Below are the code and all the weights of a small trained network. Each question names an input and a class and asks about switching units off, where a switched-off unit gives its printed mean instead of its output.

import numpy as np


def w(rows, s, z=0):
    codes = np.array(rows[::2]) - 128.0
    scale = np.full(codes.shape[1], s)
    scale[-1] = z or s
    return codes * scale


def f(y):
    return y / 2 * (1 + np.tanh(0.7978845608 * (y + 0.044715 * y**3)))


def log_softmax(a):
    a = a - a.max(-1, keepdims=True)
    return a - np.log(np.exp(a).sum(-1, keepdims=True))


def net(x, mask):
    res = np.array(x, float).reshape(1, 6) / 4 @ E
    y = f(res @ A[0][:, :-1].T + A[0][:, -1])
    res = res + np.where(mask, y, B[0][:, -1]) @ B[0][:, :-1]
    return log_softmax(res[-1] @ U[:, :-1].T + U[:, -1])


A, B = {}, {}
E = w([
[138,107,224,101,199,112,123,123,89,105],'x0',
[101,141,135,139,143,132,151,91,90,160],'x1',
[74,51,119,119,80,122,253,128,98,85],'x2',
[191,97,106,118,143,143,200,171,97,187],'x3',
[86,67,113,81,137,67,76,119,149,149],'x4',
[146,115,123,118,122,126,116,134,153,109],'x5',
],0.011)
A[0] = w([
[128,132,1,191,52,131,97,106,117,150,72],'neuron 1',
[110,121,81,88,141,8,93,91,138,188,158],'neuron 2',
[105,164,167,132,114,87,91,128,156,62,58],'neuron 3',
[69,159,121,163,114,117,125,92,142,39,80],'neuron 4',
[98,174,150,113,102,114,110,95,136,103,52],'neuron 5',
[164,193,145,148,191,105,89,121,206,212,2],'neuron 6',
[153,183,154,237,142,223,154,94,157,108,103],'neuron 7',
[208,91,79,78,180,136,139,162,114,169,214],'neuron 8',
],0.0089,0.0054)
B[0] = w([
[134,140,175,187,112,109,101,97,85,65,251],'neuron 1',
[129,161,134,61,92,87,159,149,100,148,234],'neuron 2',
[129,167,96,184,120,142,119,116,77,153,181],'neuron 3',
[120,126,89,138,160,142,125,133,132,164,186],'neuron 4',
[146,111,79,178,148,155,142,166,89,145,149],'neuron 5',
[128,77,143,196,145,104,177,113,247,141,229],'neuron 6',
[193,133,120,71,123,109,134,168,148,111,231],'neuron 7',
[124,139,117,147,158,183,94,107,95,133,255],'neuron 8',
],0.015,0.0074)
U = w([
[90,26,125,185,129,118,210,125,188,124,100],'0',
[126,131,135,121,128,149,99,120,117,118,254],'1',
[117,146,163,124,115,162,108,111,121,126,242],'2',
[131,119,244,165,144,113,67,110,63,74,66],'3',
[126,124,40,156,156,184,90,139,80,181,16],'4',
[171,156,98,66,117,85,129,178,125,125,27],'5',
],0.011,0.0084)

Each question gives the input, the list of numbers given to net, and the class t.
The units are the neurons (one row each of A and B). Each row of codes is followed by its name. A weight is (code - 128) times the scale printed after its matrix; where a second scale follows, it is the last column's (A, B and U).
mask holds one flag per neuron, in row order. A switched-off neuron (its flag False) gives its mean, the last column of its row in B, instead of its output. The means were averaged over made-up inputs and are rounded, as every weight is.
A unit's drop is (log p(t) with every unit on - log p(t) with that unit switched off) / (log p(t) with every unit on - log p(t) with every unit switched off).
The circuit of an input: a set's keep is (log p(t) with only the set's units on - log p(t) with every unit switched off) / (log p(t) with every unit on - log p(t) with every unit switched off). Starting from all 8 units, units are removed one at a time, each time the one whose removal leaves the highest keep (on an exact tie, the one counted first), for as long as the keep stays at least 0.8.
units of the circuit, in order: the units of the circuit, biggest drop first
unit that matters most: the unit with the biggest drop
k most important neurons: the k neurons with the biggest drops, biggest first
drop of u: that unit's drop, to one decimal
input [0,4,0,4,-5,-4], class 5: 4 most important neurons : (neuron 7; neuron 1; neuron 6; neuron 3)
input [4,-4,1,-7,7,-5], class 4: unit that matters most : neuron 3
input [-4,3,6,7,-6,8], class 1: 2 most important neurons : (neuron 6; neuron 8)
input [-3,-4,3,-7,-5,0], class 4: units of the circuit, in order : (neuron 4; neuron 3)
input [2,1,1,0,-6,1], class 5: units of the circuit, in order : (neuron 7; neuron 1)
input [-5,3,0,5,-5,1], class 3: units of the circuit, in order : (neuron 1; neuron 4)
input [3,4,-1,4,6,-3], class 5: 2 most important neurons : (neuron 2; neuron 1)
input [5,1,1,6,-6,-4], class 4: 3 most important neurons : (neuron 1; neuron 8; neuron 2)
input [4,-3,0,8,7,-4], class 4: 2 most important neurons : (neuron 8; neuron 1)
input [-7,4,1,7,-6,-8], class 1: 2 most important neurons : (neuron 1; neuron 7)
input [0,2,-4,2,-1,3], class 0: 2 most important neurons : (neuron 6; neuron 1)
input [-4,-8,-8,-4,-8,5], class 0: 3 most important neurons : (neuron 6; neuron 2; neuron 8)
input [-5,4,6,8,5,-4], class 4: 2 most important neurons : (neuron 8; neuron 6)
input [3,1,6,6,-8,-6], class 5: 3 most important neurons : (neuron 7; neuron 6; neuron 1)
input [1,-6,4,-3,8,7], class 5: 2 most important neurons : (neuron 2; neuron 6)
input [5,-1,1,-6,-4,6], class 1: 3 most important neurons : (neuron 1; neuron 8; neuron 4)
input [7,7,5,-1,-8,-5], class 5: unit that matters most : neuron 7
input [0,-3,-3,2,-4,-2], class 5: 2 most important neurons : (neuron 7; neuron 1)
input [-5,0,-2,-5,4,-4], class 3: drop of neuron 4 : -0.2
input [0,-6,-6,4,4,-4], class 0: drop of neuron 5 : 0.0
input [6,-5,3,8,6,3], class 4: drop of neuron 1 : 0.4
input [5,-2,-5,-4,3,-7], class 1: units of the circuit, in order : (neuron 1)
